Here is a tiny trained network, its code and every weight. The questions are about switching its units off for an input and a target symbol, where a switched-off unit gives its printed mean instead of its output.

import numpy as np


def w(rows, s, z=0):
    codes = np.array(rows[::2]) - 128.0
    scale = np.full(codes.shape[1], s)
    scale[-1] = z or s
    return codes * scale


def softmax(a):
    e = np.exp(a - a.max(-1, keepdims=True))
    return e / e.sum(-1, keepdims=True)


def log_softmax(a):
    a = a - a.max(-1, keepdims=True)
    return a - np.log(np.exp(a).sum(-1, keepdims=True))


def net(x, mask):
    ids = ['αβδζλπστ'.index(c) for c in x.split()]
    T = len(ids)
    res = E[ids] + P[:T]
    u = 0
    for l in range(2):
        r = res
        for j in range(3):
            rows = slice(4 * j, 4 * j + 4)
            q, k, v = (r @ M[l][rows].T for M in (Q, K, V))
            z = softmax(np.where(np.tri(T) > 0, q @ k.T / 4**0.5, -1e9)) @ v
            o = O[l][rows]
            res = res + np.where(mask[u + j], z, o[:, -1]) @ o[:, :-1]
        u += 3
    return log_softmax(res[-1] @ U[:, :-1].T + U[:, -1])


Q, K, V, O = {}, {}, {}, {}
E = w([
[177,106,143,4,200],'α',
[153,204,140,181,85],'β',
[122,136,167,75,56],'δ',
[48,91,69,116,182],'ζ',
[68,177,55,138,59],'λ',
[101,172,203,131,190],'π',
[219,152,79,69,72],'σ',
[156,194,84,118,222],'τ',
],0.018)
P = w([
[93,253,146,75,106],'0',
[124,112,110,111,136],'1',
[120,115,115,113,142],'2',
[122,122,115,111,142],'3',
[119,125,113,112,140],'4',
[116,132,111,106,139],'5',
[118,136,112,109,134],'6',
[114,138,113,107,137],'7',
[110,148,109,105,137],'8',
],0.012)
Q[0] = w([
[162,21,187,214,112],'L0H0',
[109,176,87,135,164],'L0H0',
[123,44,250,120,68],'L0H0',
[85,218,119,32,105],'L0H0',
[76,230,57,45,112],'L0H1',
[197,25,200,182,126],'L0H1',
[194,42,121,217,149],'L0H1',
[105,231,96,87,178],'L0H1',
[152,137,35,119,104],'L0H2',
[136,93,105,119,170],'L0H2',
[109,73,130,119,166],'L0H2',
[125,118,67,116,115],'L0H2',
],0.012)
K[0] = w([
[169,57,76,206,135],'L0H0',
[126,185,129,90,152],'L0H0',
[174,10,155,166,95],'L0H0',
[90,162,219,48,95],'L0H0',
[103,228,168,67,128],'L0H1',
[159,51,114,169,130],'L0H1',
[147,43,98,180,166],'L0H1',
[41,218,92,59,111],'L0H1',
[187,97,149,118,119],'L0H2',
[159,168,131,192,170],'L0H2',
[134,198,130,175,162],'L0H2',
[151,129,129,121,125],'L0H2',
],0.014)
V[0] = w([
[113,154,83,167,164],'L0H0',
[70,96,208,83,55],'L0H0',
[119,133,233,86,198],'L0H0',
[53,104,48,142,134],'L0H0',
[130,141,120,128,235],'L0H1',
[100,40,105,10,164],'L0H1',
[255,130,18,134,153],'L0H1',
[228,94,137,58,92],'L0H1',
[128,128,130,127,126],'L0H2',
[182,161,190,149,145],'L0H2',
[129,127,138,116,112],'L0H2',
[139,123,83,140,154],'L0H2',
],0.0059)
O[0] = w([
[132,202,90,146,155,124],'L0H0',
[71,85,218,86,95,208],'L0H0',
[136,91,174,119,203,188],'L0H0',
[70,196,88,92,140,118],'L0H0',
[157,196,100,107,218,130],'L0H1',
[86,114,121,1,160,98],'L0H1',
[204,145,17,117,105,3],'L0H1',
[187,39,96,82,86,55],'L0H1',
[127,129,127,130,127,127],'L0H2',
[195,147,82,146,137,99],'L0H2',
[121,136,124,146,120,128],'L0H2',
[140,81,139,96,134,142],'L0H2',
],0.0054,0.0039)
Q[1] = w([
[177,161,193,91,66],'L1H0',
[46,63,58,160,183],'L1H0',
[212,149,158,115,105],'L1H0',
[116,74,79,135,64],'L1H0',
[238,119,194,104,127],'L1H1',
[134,227,228,88,110],'L1H1',
[147,128,177,128,200],'L1H1',
[187,84,78,242,102],'L1H1',
[162,33,110,153,115],'L1H2',
[131,193,62,1,128],'L1H2',
[3,123,112,68,140],'L1H2',
[181,145,158,126,155],'L1H2',
],0.013)
K[1] = w([
[185,166,209,123,13],'L1H0',
[16,92,45,74,252],'L1H0',
[192,148,111,166,77],'L1H0',
[68,117,78,86,91],'L1H0',
[186,177,212,30,112],'L1H1',
[65,225,186,91,99],'L1H1',
[146,189,146,60,183],'L1H1',
[244,91,114,225,117],'L1H1',
[71,29,64,89,114],'L1H2',
[175,184,92,58,124],'L1H2',
[58,193,180,60,132],'L1H2',
[185,105,148,144,144],'L1H2',
],0.012)
V[1] = w([
[95,135,101,121,173],'L1H0',
[152,135,153,144,94],'L1H0',
[108,209,150,95,32],'L1H0',
[197,98,159,193,84],'L1H0',
[52,136,88,155,78],'L1H1',
[89,99,149,155,119],'L1H1',
[89,121,77,113,254],'L1H1',
[162,111,163,114,144],'L1H1',
[94,186,176,136,147],'L1H2',
[111,166,104,47,114],'L1H2',
[82,90,121,142,67],'L1H2',
[116,58,166,138,146],'L1H2',
],0.0084)
O[1] = w([
[211,99,159,150,128,181],'L1H0',
[38,152,106,100,140,88],'L1H0',
[46,75,15,131,185,150],'L1H0',
[9,208,126,56,134,9],'L1H0',
[214,23,91,209,92,196],'L1H1',
[168,99,90,113,99,144],'L1H1',
[20,16,3,171,190,255],'L1H1',
[97,208,138,61,136,87],'L1H1',
[144,75,210,194,77,227],'L1H2',
[236,62,159,107,91,223],'L1H2',
[76,128,30,127,69,88],'L1H2',
[12,84,72,101,145,75],'L1H2',
],0.0054,0.0094)
U = w([
[129,112,142,13,217,35],'α',
[36,240,86,194,134,249],'β',
[93,108,199,67,61,164],'δ',
[101,91,85,145,172,142],'ζ',
[187,153,121,190,2,2],'λ',
[45,159,230,157,210,61],'π',
[169,175,16,41,109,165],'σ',
[204,205,165,131,174,129],'τ',
],0.0078,0.0094)

Each question gives the input, a string of symbols that net reads in full, and the target symbol t.
The units are the heads (4 rows each of Q, K, V and O). Each row of codes is followed by its name. A weight is (code - 128) times the scale printed after its matrix; where a second scale follows, it is the last column's (O and U).
mask holds one flag per head, layer by layer. A switched-off head (its flag False) gives its mean, the last column of its rows in O, instead of its output. The means were averaged over made-up inputs and are rounded, as every weight is.
A unit's drop is (log p(t) with every unit on - log p(t) with that unit switched off) / (log p(t) with every unit on - log p(t) with every unit switched off).
The circuit of an input: a set's keep is (log p(t) with only the set's units on - log p(t) with every unit switched off) / (log p(t) with every unit on - log p(t) with every unit switched off). Starting from all 6 units, units are removed one at a time, each time the one whose removal leaves the highest keep (on an exact tie, the one counted first), for as long as the keep stays at least 0.8.
circuit, biggest first: the units of the circuit, biggest drop first
most important unit: the unit with the biggest drop
heads that matter: for each layer, one digit per head in row order, 1 if its drop is at least 0.15 and else 0, layers parted by /
drop of u: that unit's drop, to one decimal
input α σ δ δ λ σ λ δ, target α: most important unit	L0H1
input σ τ τ ζ ζ σ ζ β, target σ: circuit, biggest first	[L0H1; L1H2]
input λ τ α π ζ ζ δ β τ, target λ: circuit, biggest first	[L1H1; L0H0; L0H1]
input τ δ α, target τ: circuit, biggest first	[L1H2; L0H1]
input ζ ζ ζ β, target ζ: circuit, biggest first	[L1H1; L0H1]
input π ζ β α, target π: heads that matter	010 / 001
input σ ζ λ ζ π τ, target σ: heads that matter	110 / 001
input λ δ σ ζ β, target β: heads that matter	010 / 101
input σ τ σ τ δ, target σ: heads that matter	010 / 101
input δ ζ ζ π τ, target δ: heads that matter	110 / 011
input λ τ τ, target λ: circuit, biggest first	[L0H0; L1H1; L0H1]
input ζ ζ α τ σ π σ, target ζ: circuit, biggest first	[L0H1; L1H1; L0H0]
input β ζ λ δ ζ π, target β: circuit, biggest first	[L1H0; L0H1]
input λ δ ζ, target λ: most important unit	L1H2
input λ δ δ, target λ: heads that matter	001 / 011
input δ ζ ζ τ, target δ: circuit, biggest first	[L0H1; L0H0; L1H2; L1H1]
input ζ δ τ λ α δ σ λ, target λ: heads that matter	000 / 101
input λ α τ β τ δ δ σ λ, target λ: heads that matter	000 / 010
input ζ ζ λ δ, target ζ: heads that matter	000 / 110
input ζ π τ ζ δ τ δ ζ β, target ζ: heads that matter	110 / 010
input δ λ α, target δ: most important unit	L1H1
input π π π, target π: circuit, biggest first	[L1H2; L0H1]
input τ α ζ ζ π, target τ: heads that matter	110 / 101
input ζ ζ β, target β: heads that matter	000 / 100
input δ ζ β σ β ζ α δ β, target δ: drop of L1H2	-0.3
input δ ζ δ ζ, target δ: drop of L0H0	0.4
input α τ δ τ, target α: drop of L0H1	0.6
input β ζ ζ ζ δ, target β: drop of L0H1	0.8
input σ π β δ τ α α, target σ: circuit, biggest first	[L0H1]
